Below are the code and all the weights of a small trained network. Each question names an input and a target symbol and asks about switching units off, where a switched-off unit gives its printed mean instead of its output.

import numpy as np


def w(rows, s, z=0):
    codes = np.array(rows[::2]) - 128.0
    scale = np.full(codes.shape[1], s)
    scale[-1] = z or s
    return codes * scale


def f(y):
    return y / 2 * (1 + np.tanh(0.7978845608 * (y + 0.044715 * y**3)))


def softmax(a):
    e = np.exp(a - a.max(-1, keepdims=True))
    return e / e.sum(-1, keepdims=True)


def log_softmax(a):
    a = a - a.max(-1, keepdims=True)
    return a - np.log(np.exp(a).sum(-1, keepdims=True))


def net(x, mask):
    ids = ['αγδεθφψω'.index(c) for c in x.split()]
    T = len(ids)
    res = E[ids] + P[:T]
    r = res
    for j in range(2):
        rows = slice(4 * j, 4 * j + 4)
        q, k, v = (r @ M[0][rows].T for M in (Q, K, V))
        z = softmax(np.where(np.tri(T) > 0, q @ k.T / 4**0.5, -1e9)) @ v
        o = O[0][rows]
        res = res + np.where(mask[j], z, o[:, -1]) @ o[:, :-1]
    y = f(res @ A[0][:, :-1].T + A[0][:, -1])
    res = res + np.where(mask[2:18], y, B[0][:, -1]) @ B[0][:, :-1]
    return log_softmax(res[-1] @ U[:, :-1].T + U[:, -1])


Q, K, V, O, A, B = {}, {}, {}, {}, {}, {}
E = w([
[23,150,191],'α',
[185,206,125],'γ',
[29,10,154],'δ',
[38,239,165],'ε',
[66,36,186],'θ',
[128,77,194],'φ',
[144,225,152],'ψ',
[222,117,76],'ω',
],0.012)
P = w([
[164,174,255],'0',
[109,117,148],'1',
[115,112,148],'2',
[119,116,147],'3',
[119,113,146],'4',
[123,115,148],'5',
[124,115,147],'6',
[124,114,146],'7',
[133,119,152],'8',
[132,114,150],'9',
],0.011)
Q[0] = w([
[143,79,213],'head 0',
[150,159,125],'head 0',
[163,62,15],'head 0',
[170,123,128],'head 0',
[225,192,29],'head 1',
[118,186,67],'head 1',
[99,153,31],'head 1',
[155,9,95],'head 1',
],0.016)
K[0] = w([
[144,155,252],'head 0',
[61,110,48],'head 0',
[208,78,76],'head 0',
[143,175,108],'head 0',
[179,103,67],'head 1',
[169,171,98],'head 1',
[179,91,50],'head 1',
[154,105,171],'head 1',
],0.017)
V[0] = w([
[28,30,60],'head 0',
[198,154,119],'head 0',
[119,79,126],'head 0',
[231,243,98],'head 0',
[22,80,135],'head 1',
[170,170,254],'head 1',
[87,234,118],'head 1',
[204,209,190],'head 1',
],0.0093)
O[0] = w([
[61,97,112,10],'head 0',
[152,128,158,116],'head 0',
[115,1,139,99],'head 0',
[178,138,202,135],'head 0',
[33,126,152,157],'head 1',
[168,158,120,254],'head 1',
[145,65,105,172],'head 1',
[144,166,69,192],'head 1',
],0.0093,0.0086)
A[0] = w([
[74,1,169,38],'neuron 0',
[99,79,128,196],'neuron 1',
[179,219,156,157],'neuron 2',
[180,68,208,144],'neuron 3',
[169,65,138,123],'neuron 4',
[178,153,138,120],'neuron 5',
[138,118,187,93],'neuron 6',
[81,187,156,104],'neuron 7',
[87,50,160,44],'neuron 8',
[171,94,96,115],'neuron 9',
[147,203,197,216],'neuron 10',
[71,97,99,202],'neuron 11',
[56,123,49,255],'neuron 12',
[211,119,42,228],'neuron 13',
[138,148,70,149],'neuron 14',
[113,118,194,183],'neuron 15',
],0.013,0.0072)
B[0] = w([
[108,69,204,153],'neuron 0',
[76,117,64,147],'neuron 1',
[62,140,121,252],'neuron 2',
[254,90,135,178],'neuron 3',
[157,93,174,134],'neuron 4',
[158,47,105,187],'neuron 5',
[205,148,132,145],'neuron 6',
[134,26,214,150],'neuron 7',
[113,78,205,142],'neuron 8',
[116,42,140,139],'neuron 9',
[78,185,143,246],'neuron 10',
[130,184,120,162],'neuron 11',
[180,191,111,187],'neuron 12',
[149,74,67,218],'neuron 13',
[130,144,69,152],'neuron 14',
[139,137,150,161],'neuron 15',
],0.0094,0.017)
U = w([
[108,174,13,90],'α',
[158,160,195,2],'γ',
[2,147,209,85],'δ',
[135,16,110,141],'ε',
[34,245,134,231],'θ',
[123,150,145,207],'φ',
[160,164,168,91],'ψ',
[100,67,192,94],'ω',
],0.0084,0.0045)

Each question gives the input, a string of symbols that net reads in full, and the target symbol t.
The units are the heads (4 rows each of Q, K, V and O) and the neurons (one row each of A and B). Each row of codes is followed by its name. A weight is (code - 128) times the scale printed after its matrix; where a second scale follows, it is the last column's (O, A, B and U).
mask holds one flag per unit, heads first, then neurons. A switched-off unit (its flag False) gives its mean, the last column of its rows in O or B, instead of its output. The means were averaged over made-up inputs and are rounded, as every weight is.
A unit's drop is (log p(t) with every unit on - log p(t) with that unit switched off) / (log p(t) with every unit on - log p(t) with every unit switched off).
The circuit of an input: a set's keep is (log p(t) with only the set's units on - log p(t) with every unit switched off) / (log p(t) with every unit on - log p(t) with every unit switched off). Starting from the 12 units with the biggest drops (on a tie, the unit counted first), units are removed one at a time, each time the one whose removal leaves the highest keep (on an exact tie, the one counted first), for as long as the keep stays at least 0.8.
units of the circuit, in order: the units of the circuit, biggest drop first
unit that matters most: the unit with the biggest drop
k most important neurons: the k neurons with the biggest drops, biggest first
heads that matter: for each layer, one digit per head in row order, 1 if its drop is at least 0.15 and else 0, layers parted by /
drop of u: that unit's drop, to one decimal
input ω δ φ, target ω: units of the circuit, in order	[head 1; neuron 3; head 0; neuron 0]
input δ δ ε θ γ ω θ φ, target δ: units of the circuit, in order	[head 1; head 0; neuron 3]
input ψ ψ ε δ, target ψ: units of the circuit, in order	[head 0]
input ω γ δ γ φ, target ω: units of the circuit, in order	[head 1; neuron 3; neuron 0; head 0]
input θ ψ δ, target θ: units of the circuit, in order	[head 1; neuron 13; neuron 12; head 0]
input α ψ φ θ θ δ ω, target ε: heads that matter	10
input ω δ φ δ θ θ ψ γ θ θ, target ω: units of the circuit, in order	[head 1; neuron 2; neuron 0]
input α γ α γ ω γ γ φ, target α: heads that matter	11
input ψ α α, target δ: 2 most important neurons	[neuron 7; neuron 3]
input ε ω ε φ γ φ φ, target ε: 2 most important neurons	[neuron 13; neuron 5]
input γ ε δ δ, target γ: heads that matter	10
input ψ δ γ ω φ ψ φ, target ψ: 2 most important neurons	[neuron 3; neuron 6]
input δ ε γ ε θ, target δ: 2 most important neurons	[neuron 0; neuron 8]
input γ ψ ψ α φ γ α ψ, target α: unit that matters most	head 1
input ω γ ψ γ γ ε δ θ γ θ, target ω: 2 most important neurons	[neuron 0; neuron 12]
input γ θ δ, target γ: 2 most important neurons	[neuron 3; neuron 6]
input γ φ ε ψ φ ε ε ψ θ, target γ: 2 most important neurons	[neuron 3; neuron 13]
input θ φ α ψ ε γ α θ ε θ, target θ: drop of neuron 9	0.1
input γ θ φ, target γ: drop of head 0	0.6
input γ θ ε ψ γ ψ γ ω φ, target γ: drop of neuron 3	0.3
